Rows are numbered. After the first five, each row is followed by the numbers of the four nearest rows among all rows above it, by straight-line distance, nearest first.
In the rows, 128 means zero.
1: [108 170 158 144 126 104  97 153 172 119 140 190  32 177 102 142 135 152
 100 128  52 111 117  79 129 128 127 112  66 206 114 123  57 126 122 107
 116 110 144 123 121 145 125 139 135 177  87 141  91 126 124 165]
2: [ 88 185 152 142 179 115  86 143 169 102 121 154  63 152 114 129 152 135
 106 106  77 122 120  88 116 120 129 107  80 214 122 120  81 119 123 121
 124 107 125 140  99 131 130 106 116 152 131 132  85 139 126 152]
3: [120 157 138 127  71 128  83 155 113 138 126 146  27 176 102 138 119 126
 123 140  58 105 129 110 149 112 145 117  85 173 111 115 122 152 116 130
 135 110 150 125 115 140 133 126 139 208  84 134  82 147 123 153]
4: [114 184 162 125 234 100 126 145 137  95 123 150  71 175 115 129 133 150
 117 105  83 119 142  82 113 122 104 117  54 189 155 135  68 143 124  85
 135  95 106 131  97 155 144 105 114 109  98 147  56 156 131 153]
5: [116 183 128 148  37  99 106 130 107 153 103 137  34 157  93 151 124 141
 128 124  83 178 121 109 104 118 147 115 155 177  60 141 118 109 123 109
 132 127 186 119 217 144 102 161 132 156  87 115 112  97 113 154]
6: [126 171 124 144  34 116 112 138 108 131 117 133  93 191 124 137 145 138
 112 125  86 154 150 151 130 118 125 122  75 180 129 146 146 128 124 133
 129 101 142 133 137 155 112 146 130 176 109 143 104 118 134 142]  3 5 1 2
7: [102 180 153 150 142 117 112 148 144 109 129 148 158 198 126 133 118 146
 103 138  84 130 125  87  85 127  90 142  67 187 139 154  95 127 124 129
 136 102 138 128 110 143 120 115 130 117 138 147  66 117 136 148]  2 4 1 6
8: [106 181 170 131 160 114 127 143 122 133 139 125  49 157 122 125 133 105
  94 136 117 125 130  92 118 126  99 146  92 196 133 124  78 144 140 123
 133  87 139 139 143 115 123 113 132 123 130 162  63 134 164 126]  2 7 4 1
9: [110 177 175 152 213 140 127 142  92 138 144 135  72 169 115 116 131 132
 106 133  88 122 126  55 131 112  79 105  18 215 151 121  76 112 107 118
 121  96 120 137  98 110 120 127 144 138 125 152  59 128 166 140]  8 4 2 7
10: [126 184 143 143  47 105 107 167 115 135 135 131  59 212 108 136 132 115
 111 117  80 139 149 120 122 119 136 130  69 186 158 106 116 148 125 145
 159 106 130 124 113 168 121 132 115 151  77 155  94 124 153 149]  6 3 1 8
11: [110 197 138 151 159 112 111 136 116  95 125 146 110 167 128 133 128 132
 106 134 115 145 120 119 103 128 124 112  73 169 163 126  74 138 150 112
 116 103 127 153 130 147 147 142 115 121 119 133  79 135 135 129]  7 8 2 4
12: [117 190 116 147  71 119  89 161 145 105 138 163  36 164 109 160 128 137
 126 127  77 136 132 114 139 124 122 122  74 208  80 134 119 149 130 123
 129 125 149 129 146 165 123 117 138 211 132 115 110 132 117 153]  3 6 1 10
13: [141 175 159 136  20  94  84 123  67 179 120 123  82 180 123 135 143 131
 126 132  28 147 124  94 149 129 119 122  78 193 107 136 119 120 129 130
 131 113 143 119 156 131 131 146 137 186  54 155  95 118 124 143]  6 3 10 5
14: [138 191 134 134  31 130  83 155 128 124 128 147  58 175 112 160 149 121
 113 113  58 127 111 108 147 107 140 121  70 195 108 121 111 136 116 125
 122 110 160 114 137 142 122 151 139 158 109 123 107 135 104 165]  12 3 6 10
15: [114 193 123 138  53 143  82 181 108 148 134 134  47 169 122 135 137 121
 119 107  91 131 146 110 125 119 122 129  75 193 120 113  94 124 126 118
 125  76 144 111 102 141 124 144 136 166 137 123 106 113 141 160]  14 10 6 3
16: [128 175 143 133  77 149  75 139 132 136 144 140  71 166 117 143 141 136
 121 122  26  99 126  60 162 101 134 132 106 208 105 136 128 126 125 126
 135 136 139 131 182 129 122 109 125 186  76 129 112 128 110 153]  14 3 12 13
17: [138 189 157 133  58 117  68 147 127 116 148 127  26 195 128 146 122 135
 107 113  20 118 124  97 150 118 135 116 106 209 100 144 114 152 122 124
 121 109 136 131 175 125 136 126 122 208  90 132  99 144 121 156]  16 3 14 12
18: [122 176 163 121 217 134 160 138  80 131 119 114  80 159  83 126 115 126
 115 127  93 100 122  63 104 130  74 127   4 171 128 117  84 130 123 123
 119 108 102 158  58  71 115 124 155 154 114 165  78 120 144 158]  9 4 8 2
19: [124 209 106 153   1 105  98 144  89 142 122 119  91 164 142 141 141 119
 115 123 115 162 126 160 110 124 121 113 105 159 135 127 126 135 125 119
 125  80 156 115 121 134 110 170 137 166 144 129 128 119 113 154]  6 15 14 10
20: [103 167 130 143  82 121  87 158 109 109 131 158  29 168  89 146 129 138
 129 124   6 104 123 117 182 123 118 133  79 199 136 136 118 167 115 124
 136 131 141 146 200 131 134 138 138 211 114 129 113 139 132 171]  17 16 3 12
21: [110 172 157 131 188 122  70 158 173 103 123 176  39 177 126 147 121 149
  91 120  87 132 115  78 147 106 101 114 114 211 115 109  49 135 143  98
 133 110 119 133 148 132 101 135 134 160 124 130  68 128 126 155]  2 1 8 4
22: [129 189 149 137  93 116 132 135  63 154 122 113  72 161 111 110 153 120
 107 118  93 137 136  91 123 134  97 105  24 187 108 125 123 135 118 136
 124  76 111 143  67 136 145 119 134 158  90 159  73 144 158 147]  10 15 6 9
23: [124 152 134 153 137  99 104 149 124 105 143 151  68 188 122 136 123 125
  97 138  86 142 106 112 113 122 107 121  94 191 124 118 124 107 140 124
 123  96 122 140 208 158 101 111 143 107 115 156  51 134 133 131]  8 11 7 21
24: [126 183 134 132  62 125  93 162 120 116 105 143  65 181 134 130 137 125
 113 125  80 142 128  75 128  96 121 140  74 193 120 129  96  99 122 127
 119 101 154 126 117 121 114 141 134 164  68 109 104 133 123 143]  14 15 3 6
25: [118 194 143 163 164  91 139 168 113 150 136 144  55 198 103 127 128 139
 105 115  73 141 124  79 124 122 115 125  81 175 156 125 110 123 110 123
 132  86 109 142 191 125 119 118 125 129 106 159  53 137 156 143]  23 8 11 9
26: [127 176 152 139 156 129  88 163 134 119 114 147  53 166 104 131 131 129
 133 126  77 138 115  69 135 125 123 109  77 199 104 121  51 136 117 107
 132 116 125 122 120 114 109 149 129 178 110 130  81 123 124 145]  1 21 2 24
27: [109 188 127 154 171 105 103 155 168  69 132 165  56 178 109 149 112 128
 103 116  63 108  90 108  96  98  88 104 104 195 153 132  72 136 113 122
 130 121 160 128 159 149 103 128 125 108 138 131  28 142 126 148]  21 23 2 11
28: [ 96 175 139 156 216 123 113 162 142  98 135 164  51 163 115 147 131 149
 107 125  69 130 127  96 123 110 119 108  78 196 123 122  86 137 111 110
 117 120 112 127 132 115 118 110 121 132 110 140  88 113 155 163]  2 21 26 4
29: [124 172 122 160  98 113 102 154 133 120 138 130  40 202 100 133 124 128
 115 116 103 167 116 122  98 113 114 127  94 185 147 151  94 129 123 122
 133 128 124 130 153 152 107 135 127 130 113 150  67 141 150 127]  23 10 25 11
30: [127 176 135 143  61 132  92 161 104 152 136 130  59 172 131 132 136 126
 112 125  87 133 134 106 114 128 121 118  53 184 154 134 118 143 110 149
 127  84 130 123 143 131 112 125 136 166  71 149  73 139 160 142]  10 6 24 15
31: [119 175 165 141 189 108  99 165 154  89 103 180  68 159 129 122 128 124
 121 128  95 128 108  93 119 111 123 109 106 165 118 129  72 120 127 102
 115 119 111 104 132 151 104 108 129 144 115 128  72 111 132 142]  28 21 2 26
32: [ 94 179 172 149 160 127  74 180 192 103 137 160  28 159 123 155 127 149
 101 105  26 125  97  54 138  88 127 132 109 199  91 146  78 137 121 131
 114 129 141 132 170 143 103 128 142 161 146 116  59 134 117 171]  21 1 2 26
33: [100 190 139 151 174 127 121 151 115 126 132 134  64 158 123 156 114 120
 110 105 106 145 121  77 116 125 107 105  43 194 144 123  91 114 124 129
 109  98 109 126 127 117 117 121 128 121 113 153  52 149 154 146]  9 8 28 25
34: [140 171 117 149  56 127 111 128 112 128 139  92  71 193 121 127 146 132
 126 128  84 129 108 109 127 125 110 120  72 149 148 125 166 117 129 153
 132  95 112 134 136 140 128 140 128 129 100 151  70 140 138 140]  30 6 10 29
35: [110 173 127 134 110 133  88 153 123 128 129 159  11 177 125 141 140 114
 119 128  44 109  99 103 149 104 115 112  51 193 118 126  86 143  92 132
 113 107 131 107 130 126 113 133 120 175  92 132  77 142 133 158]  3 1 26 14
36: [120 183 161 146 125 118  94 156 122 140 115 150  50 169 122 145 130 147
 117 113  82 117 122  63 137 103 113 105  46 180 133 133  77 126 121 111
 128 114 128 124 116 137 108 130 119 169 117 157  79 120 132 161]  26 1 35 33
37: [115 205 121 138 108 118 103 151 101 135 139 130 129 175 114 135 157 115
 109 123 112 162 144  91 103 124 104 119  79 185 124 120  98 121 133 128
 112 111 100 132 105 145 120 130 146 149 129 157  59 122 141 139]  11 7 33 22
38: [129 166 166 137 117 134 103 154 101 127 141 153   3 168  90 129 124 143
 126 127  17  89 120  63 193 126 113 116  73 207  81 132 107 146 100 133
 141 147 139 129 122 109 131 112 147 209 110 115  99 123 115 149]  3 35 20 16
39: [116 193 158 139 122 130 121 144 122 127 120 146  67 183 125 131 130 124
 119 123  76 121 124  43 140 122 114 121  50 181 138 118  86 135 118 105
 123 123 118 122 140 120 125 134 144 154  79 153  52 136 138 151]  36 26 33 35
40: [136 177 131 141  96 118  97 141 128 131 121 132  88 153 139 147 137 143
 119 126  97 149 131 105 103 120 144 136  83 179 125 121 110 130 120 116
 141  80 156 120  93 142 105 143 119 158  92 129 113 113 133 155]  24 15 6 30
41: [110 191 139 149 151 113 110 147 142 119 139 166  98 184 119 140 118 136
 112 117 102 126 106 128 110 125 125 129  70 171 122 143  76 114 133 113
 112 104 133 124 114 142 103 116 123 116 105 147  71 116 143 145]  11 7 31 33
42: [113 201 128 146 114  94 121 135 140  97 135 159 115 183 115 153 135 115
  92 118 108 150 125 160  83 100 112 127  90 175 150 138  95 128 149 126
 118  87 121 135 115 153 132 134 114 131 128 147  74 133 144 155]  11 41 37 7
43: [123 169 156 147  72 130  88 169  92 143 140 144  37 186 108 150 119 118
 124 144  26  82 141  57 159 110 137 128  60 189 109 121 101 129 120 130
 131 136 145 136 106 113 132 118 140 193  65 132 111 141 111 157]  3 38 16 35
44: [129 200 155 145 137 122  77 148 130 141 131 136  71 169 111 120 126 126
 107 131  92 109 140  68 139 111 101 129  42 193 121 131  88 111 129 123
 129 100 132 117  73 119 137 130 142 171 124 137  94 119 149 148]  36 26 39 2
45: [142 215 134 145  17 137 129 118  89 135 131 117  81 173 113 145 130 142
 111 121 126 162 142 124 102 123 108  99  71 168 164 134 130 127 124 139
 123 103 135 130 138 144 104 139 147 164 116 146 111 119 166 131]  6 19 30 34
46: [108 190 153 139 163 123 135 142 117 115 115 173 101 152 121 147 122 132
  95 130  91 128 138  80 118 121 103 129  94 176 126  99  95 134 118 110
 127  96  98 129 139 124 132 113 126 132 128 144  65 140 152 149]  33 8 28 11
47: [125 174 161 140 147 109  90 147 146 123 138 140  57 179 103 114 131 135
 115 136  59 128 119  69 135 107 119 118  45 206 138 121  76 123 110 119
 114 102 124 135  87 131 123 116 119 161 116 138  92 118 124 151]  44 36 26 2
48: [ 99 181 154 153 120 116 101 151 185 103 125 163   1 184 118 137 145 123
 126 118  13 103 113 103 149 102 132 130 115 201 111 153  83 137 124  89
 124 124 153 117 158 141 120 113 118 161  66 131  76 145 104 160]  1 35 32 17
49: [113 171 154 143  97 136  94 160  86 186 132 114  44 175 106 134 139 144
 122 136  36  87 167  63 185 126 101 113  18 199  95 118  89 121 137 143
 139 131 114 152  80 101 127 117 142 185 104 140 106 145 131 142]  43 38 44 36
50: [152 179 157 111 111 140 139 144  61 152 132 107 113 170 134 111 141 123
 107 121 138 147 149  85 130 139  97 114  13 164 122 125 120 114 105 130
 126  82 100 119  41 106 132 135 140 155 112 167 116 108 163 155]  22 44 37 18
51: [ 95 191 149 136 210 106 114 152 169  86 126 173  69 167 106 163 104 145
 131 124  68 139 112  94 100 116 104 119  84 178 167 137  67 134 121 108
 121 119 108 141 127 140 134 120 126 119 134 129  45 121 130 172]  28 27 4 31
52: [140 172 131 135   1 112 100 142 100 157 140  97  89 165 107 124 127 134
 103 106  92 169 148 110 137 123 130 118  72 180 127 120 169 127 138 135
 142 118 147 128 119 155 130 147 135 188  98 143 141 121 149 157]  6 45 10 19
53: [120 171 144 141 144 126 122 144 111 141 139 143  81 173 124 140 135 149
 113 123  83 136 139  86 107 123  89 112  37 156 175 122 116 127 108 149
 143  57  99 135 112 113 141 112 139 136 129 145  79 140 160 130]  33 46 25 9
54: [103 168 173 141 232 129 144 150  79 140 133 139 113 159 113 136 141 138
 106 131 102  97 132  65 144 125  91 115  33 199 128 125  65 118 136 109
 111  67  91 135  74 107 121  96 139 133 132 158  87 127 154 149]  9 18 33 4
55: [108 195 132 159  89 131  94 131 121 122 134 139  89 190 119 121 135 127
 118 145  84 165 117 132  85 124 110 116 123 188 165 120 122 114 120 129
 118  94 117 128 179 139 138 149 136 126 153 134  37 135 146 137]  29 23 42 37
56: [129 184 116 129  14 130 116 134  80 143 125 138  94 181 113 114 144 128
 102 129  77 147 147 131 140 137 130 117  61 159 119 126 140 123 127 134
 115  88 157 136 131 126 132 144 125 169  90 146 106 124 152 134]  6 52 45 30
57: [104 168 159 156 127 127  94 174 108 122 120 150  19 176  91 125 150 135
 116 139   1  81 121  62 170 124 119 125  65 195 127 135 104 137 108 121
 127 146 123 144 133 114 130 120 123 186  91 124  91 153 123 182]  38 43 35 20
58: [110 190 137 140  17 113  90 146 143 102 128 148  23 187 106 157 146 140
 111 117  44 135 124 134 134  99 137 119 121 184 113 146 114 137 132 119
 119 124 171 125 191 155 144 155 123 169  77 146 112 123 114 158]  14 17 12 5
59: [127 181 130 140  32 118 100 169  96 147 125 115 116 168 103 131 123 150
 120 133 100 127 130 103 132 135 112 108  49 177 121 118 139 141 139 149
 145  85 154 111 132 117 122 149 149 199  89 152  84 101 154 142]  56 30 6 52
60: [134 197 129 148 123 113 124 145  99 126 122 135  81 181 134 134 142 141
 116 126 117 131 155  92 118 126 106 111  75 199 133 126 118 127 125 117
 107  70 125 126 143 139 121 139 134 135 110 195  78 133 133 156]  37 33 46 39
61: [112 169 147 140 217 125 138 159 119 109 133 169  84 147 104 127 128 132
 121 124  80 114 119  73 155 136 111 126  95 184 115 128  89 146 138 106
 127  69 111 126 112 111 106 132 133 160 108 153  63 133 134 156]  46 28 26 31
62: [120 172 153 146  86 126 111 151  60 155 128 126  41 178  82 134 125 136
 115 113  24  93 151  73 167 121 110 142  75 206  74 139 120 144 110 128
 123 138 129 137 152 102 132 112 125 183 108 123 119 132 109 156]  38 43 57 16
63: [125 163 153 142 124 124  85 142 121 143 118 137  61 168 118 145 143 126
  89 129  62 111 122  65 124 107 117 117  59 229 102 133  75 137 108 123
 130 146 125 125 124 118 101 112 127 169  76 121  95 135 116 143]  26 36 47 35
64: [116 178 136 158 137 125  87 158 131 107 124 144  44 166 113 123 142 140
 118 122  77 124 111  89 124 109 106 108  72 171  68 138  68 113 132 107
 119 108 126 112 107 130 117 155 128 165 147 127  90 130 132 157]  26 36 44 47
65: [124 179 123 132  25 122  84 165 148 122 143 131  74 162 119 145 123 128
 101 137  39 116 130 154 144 100 122 130 107 180 129 113 141 143 114 133
 135 115 143 136 158 145 115 142 133 191 159 133  81 137 106 160]  14 6 12 3
66: [107 163 145 143  50 117  89 175 113 129 119 103  42 189 118 138 120 136
 111 120  60 121 128 100 141 107 116 126 107 202 142 134 132 121 124 144
 132  77 142 116 213 133 136 136 115 177  75 125  68 127 135 169]  17 30 58 16
67: [ 98 162 152 157 158 129 122 161  98 141 119 130  55 188 114 119 147 128
 129 131  61  91 139  23 136 116 106 123  34 206 110 116  62 115  99 127
 125 118  99 158  89 107 118 115 132 124 128 158  41 131 152 135]  9 39 47 36
68: [118 190 146 129 122 128  92 157 136 122 105 146  48 178 103 143 138 136
 122 114  76 125 125  65 150 120 111 127  71 195 129 129  79 143 112 129
 128  95 120 134 125 110 108 144 126 137 106 133  78 135 117 156]  26 36 39 47
69: [107 170 158 129 190 127 125 146 130 106 134 135 116 184 125 155 132 146
 111 148  89 136 128  89 130 123  91 127  54 185 124 132  69 140 110 115
 125  98 115 119 121 128 117 121 129 143 122 147  85 119 125 149]  46 7 28 41
70: [115 189 138 158  28 124  97 170 130 133 125 129  31 149 120 145 142 137
 136 129  47 121 128 150 152 128 130 124 111 184  99 135 130 134 137 120
 130 106 175 127 190 165 136 135 126 175  64 106 111 128 107 169]  58 14 66 17
71: [108 193 171 149 172 122  96 154 137 147 111 133  67 162 113 119 137 139
 126 121 100 109 142  50 130 137 106 115  44 192  99 129  70 109 107 129
 118 114 124 136  64 104 122 121 124 154 123 152  78 122 123 149]  44 47 36 67
72: [121 177 150 117  79 139  99 157 111 135 139 151  53 184 123 149 125 118
 102 125  32 113 120  94 144 106 140 109  95 203 104 137 119 148 121 135
 135 119 125 143 134 141 123 118 126 181 107 146  92 129 119 154]  3 17 16 14
73: [128 194 132 143  65 126  96 147 127 113 131 164  38 165 110 155 119 129
 119 119   9 119 119  93 153 116 136 115 106 187 101 131 148 151 129 115
 113 128 136 138 136 153 145 145 142 182 109 127 121 125 103 182]  72 14 17 12
74: [116 181 145 147  44 114  95 135 105 133 126 124  71 170 112 143 111 125
 125 123  18 117 140 129 161 113 149 125 100 180  87 133 131 139 128 134
 138 113 173 130 131 135 122 125 134 211  88 131 115 126 111 169]  3 73 72 17
75: [139 175 146 149 156 118 114 154  90 138 129 131  76 183 110 127 126 138
 119 146 112 113 127  86 146 127 109 131  30 175 123 120  90 142 124 133
 129 109 103 116 105 110 120 119 131 161 152 156  87 135 131 158]  44 36 69 71
76: [111 184 157 131  65 122  93 154 147 132 112 147  69 168 117 145 130 123
  93 120  79 151 124 125 112 111 166 116  92 198 155 125 106 116 116 111
 123 119 168 121 115 145 118 141 122 149  80 118 101 129 133 161]  40 24 14 10
77: [127 172 156 138  92 117  85 163 128 134 131 115  60 161  93 147 117 122
 131 108  61 115 128  69 148 104  97 130  52 181 109 136 102 119 118 123
 131 106 133 126  96 138 105 123 143 164  85 123  92 120 130 133]  36 44 68 24
78: [131 175 146 134 147 115 110 146 122 138 131 124  97 168 125 132 136 129
 101 113 121 157 118 106 117 116 105 123  78 188 108 122  92 132 132 124
 117 112 108 114  83 123  97 135 137 168 158 149  87 117 149 148]  37 75 44 69
79: [109 156 169 144  84 129 102 178 118 137 125 134  48 169  97 125 134 135
 119 132   1 104 128  97 172 125 125 126 102 192 102 127 106 154 120 135
 131 141 158 124 141 123 111 113 147 176  62 151 116 121 118 152]  43 72 16 74
80: [121 165 151 139  75 104  77 131 146 129 123 154 125 156 140 156 126 136
 107 132  93 149 112 115 116  97 129 121 107 161  87 112  91 133 133 115
 128 120 156 114 129 147 116 134 123 180  67 150 105 123 134 168]  40 76 24 14
81: [104 230 144 146 117 101 109 166 116 141 115 131  99 196 145 135 128 133
 110 128 116 170 140  64 111 134  96 138  67 176 153 110 107 131 135 121
 127  94 120 119 116 114 103 118 137 153 103 149  86 125 136 141]  37 60 39 78
82: [119 190 160 137  60 102  95 162 105 133 129 131  69 156 127 135 151 150
 126 122  68 129 134 105 146 108 122 138  77 203  86 124 112 116 125 115
 137 113 164 124  85 132 133 137 128 156  94 138 118 118 132 165]  24 40 14 15
83: [128 160 136 157  90 128  79 148 127 118 143 146  23 210  97 115 124 135
  96 142  60 132 121  71 126 123 103 106  96 205 117 122  90 146 129 136
 116 103 115 134 161 126 116 122 139 139 111 150  54 126 129 152]  68 29 72 35
84: [120 174 135 126 165 120 140 149 109 123 123 130 123 147  99 136 111 139
 128 124 104 120 122  87 134 127 109 106  62 159 118 131  79 142 148 118
 114  93 111 120  95 104 124 114 135 163 132 142  84 126 137 168]  75 69 78 61
